Each row has a hidden trait or not; one of two labels after the row says which. A new part has a new trait and new labels.
[ -3   3  -3  -6   3 -19  -5  -3   2  -2  -4   1   1   2   3  -1   0  -1
  -2  -2  -9   7  -4   4   0 -13  -3   3   0  -5  -8   3   0  10  15   0
  -2  -8  -3  -2   3 -14  -2  -6  -3  -2   4  -1  -2  -5   2   3   0  -5]	dupo
[ -3  -4  -4  -5   0 -10  -1  -7   4  -3  -4   3   6   1   3  -4   0  -1
  -2  -4  -4   4  -2  -3  -9 -14   5  -3   2  -7 -16   4   5   1   5   1
   2   7  -4   3   6  -3   1  -5   2   6  -1  -5  -2  -3   1  -2   2  -3]	dupo
[  0   0   0  -3   2   0  -3  -2   1   7  -4   1   1   0   2   0  -1  -2
   0   1 -14   6  -2   1   1  -9  -2   3   1  -3   0   2   0   8   0   0
   0  -6  -1   0   0  -1  -1  -5  -2  -2   2   0  -2   0   1   1  -2  -2]	dupo
[  18   39  -13  -12  -13   87    6   22  -27  -34  -71    0   41  -12
  -34    4   24  -45    7  -15   58  -12  -24   25  -52   -4  -43  -21
   23   30  100   46    3   -6  -99   -3   36   49  -12   15  -22 -100
   41   50    4   26  -21  -20  -26   56    1   28   44   21]	vigat
[ -4   4  -4  -2   1 -14  -1  -3  -2   0  -5  -1   0   6   1   0   0  -6
  -2  -3  -3   2  -2   2  -1  -5  -1   1  -5  -3  -4   2   1   5   4   1
  -1  -1  -2  -3   2  -7  -1  -1   1   0   5   0   0  -2   0   0   1  -3]	dupo
[-1 -1  1  0  2 -5 -1  2 -1  1  3  0 -3  2  1  1  0 -1  0 -1  1  0  0  0
  2 -3 -2  2  0 -1 -6  0 -1  5 -4  1 -4 -6 -1 -2 -2  2 -1 -3  0 -2 -1  2
  1  0 -2 -3 -2 -1]	dupo
[ -2   4  -1  -2   2 -17  -2  -5   0   0  -2   1  -2   1  -1   1   1  -6
  -1  -1  -1   0  -2   1  -2  -4  -5   1   0  -3  -7  -1   0   8  -1   1
  -1  -2  -2  -4   0  -1  -3  -4  -1  -1  -2   1  -1  -1  -2  -2  -2  -3]	dupo
[ -1   4  -1  -6   0   3  -5  -7   8  -4  -5   3   1  -3   4  -3  -5   1
   0   1 -13   6  -3  -2  -2 -13   3  -4   0  -3  -4   1   5  10  15  -1
   6   1   0   2   6  -1   2  -2  -3  -3  -1  -2  -6  -5   3   1  -2  -4]	dupo
[-1  1 -3 -1 -1 -6  1 -6  3 -2 -2  0  3  0  2 -3  1  1 -1 -1 -6  1  0 -3
 -7 -3  3 -3  0 -2 -3  1  5 -4  9 -1  6  9  1  2  5  0  2  3  1  2  1 -6
 -3 -3  3 -2  2  0]	dupo
[ -4   9  -5 -10   2  13  -5 -16   0   5  -2   1   6   2   2  -4  -1 -13
  -2  -3 -15  -1  -4  -4   0 -13  -1  -2   0  -1 -14   8   3   5  19  -1
   4  -4  -2  -2   2  11  -5   1  -1 -15   7   2  -6   0   2   3 -11   1]	vigat
[  9  22  -7 -10  -4  31   1  13 -15 -21 -52   0  21  -4 -17   3  12 -28
   4  -9  26  -1 -15  16 -25  -7 -25  -9  12  14  61  27   0   7 -46   0
  15  24  -9   5 -12 -54  19  20   2  14 -11  -8 -15  37  -2  16  22   8]	vigat
[-2  1 -2  1  1 -9  0  0 -2  0 -1 -2 -1  3  0  2  1  0 -1 -1 -2  0  1  2
  8  1  1  1  1 -2  2 -2 -3  1 -4  1 -4 -3 -1 -1 -1  3 -3 -1  1  0  4  1
  3  2 -1  1  1 -1]	dupo
[ -1  -1  -3  -3   1  -7  -2  -4   1  -1  -4   2   1   1   2  -2  -1  -3
   0  -1  -2   2   1  -1  -4  -5  -1  -1   1  -5 -13   4   2   3   4   1
   0   6  -2  -1   2  15   0  -2   1   3  -1  -2  -1  -1   0  -4   0  -2]	dupo
[ -1  -5  -1   3  -1  -6   4   2  -5   4   5  -2   0   3  -1   2   0   0
  -1  -4   5  -3   2   0  -7  13   1  -1   1  -1  -3   3   0 -13 -15   1
  -5   6  -3  -3  -3  -8   5  -1   6  10   2  -4   2   0  -3  -3   4   2]	dupo
[ 0 -1 -1  1 -2 -2  0 -2  1 -1 -3  1  2 -1 -1 -2  1  4  0  0 -1 -1  0 -1
  1 -4  3  0  1  0 -3  0  2 -4 -1  0  2  5  0  1  1  3 -1  2  1  2 -2 -2
  0  1  1 -1  2  0]	dupo
[ -1   9  -3   1   2 -14   1  -2   2  -5  -4  -2   1  -6   6   2   3   5
   1   1  -3   5   3   5  -2  -9  -5   5  -4  -3   1  -4   0  11   9   0
  -1  -5  -4   0  -4 -13   1  -8  -1  -5   8   4   5   0  -7   3   0  -6]	dupo
[ 1 -1 -1  0 -2  7  0 -1  3 -1 -3  2  4 -3  1 -3  1  4  1 -1 -5  1  0 -3
 -3 -4  3 -1  1  0  0  1  3 -4 -2 -1  3  2  1  2  2 -5  5 -2  1  4 -3 -4
 -2  1  2 -2  3  0]	dupo
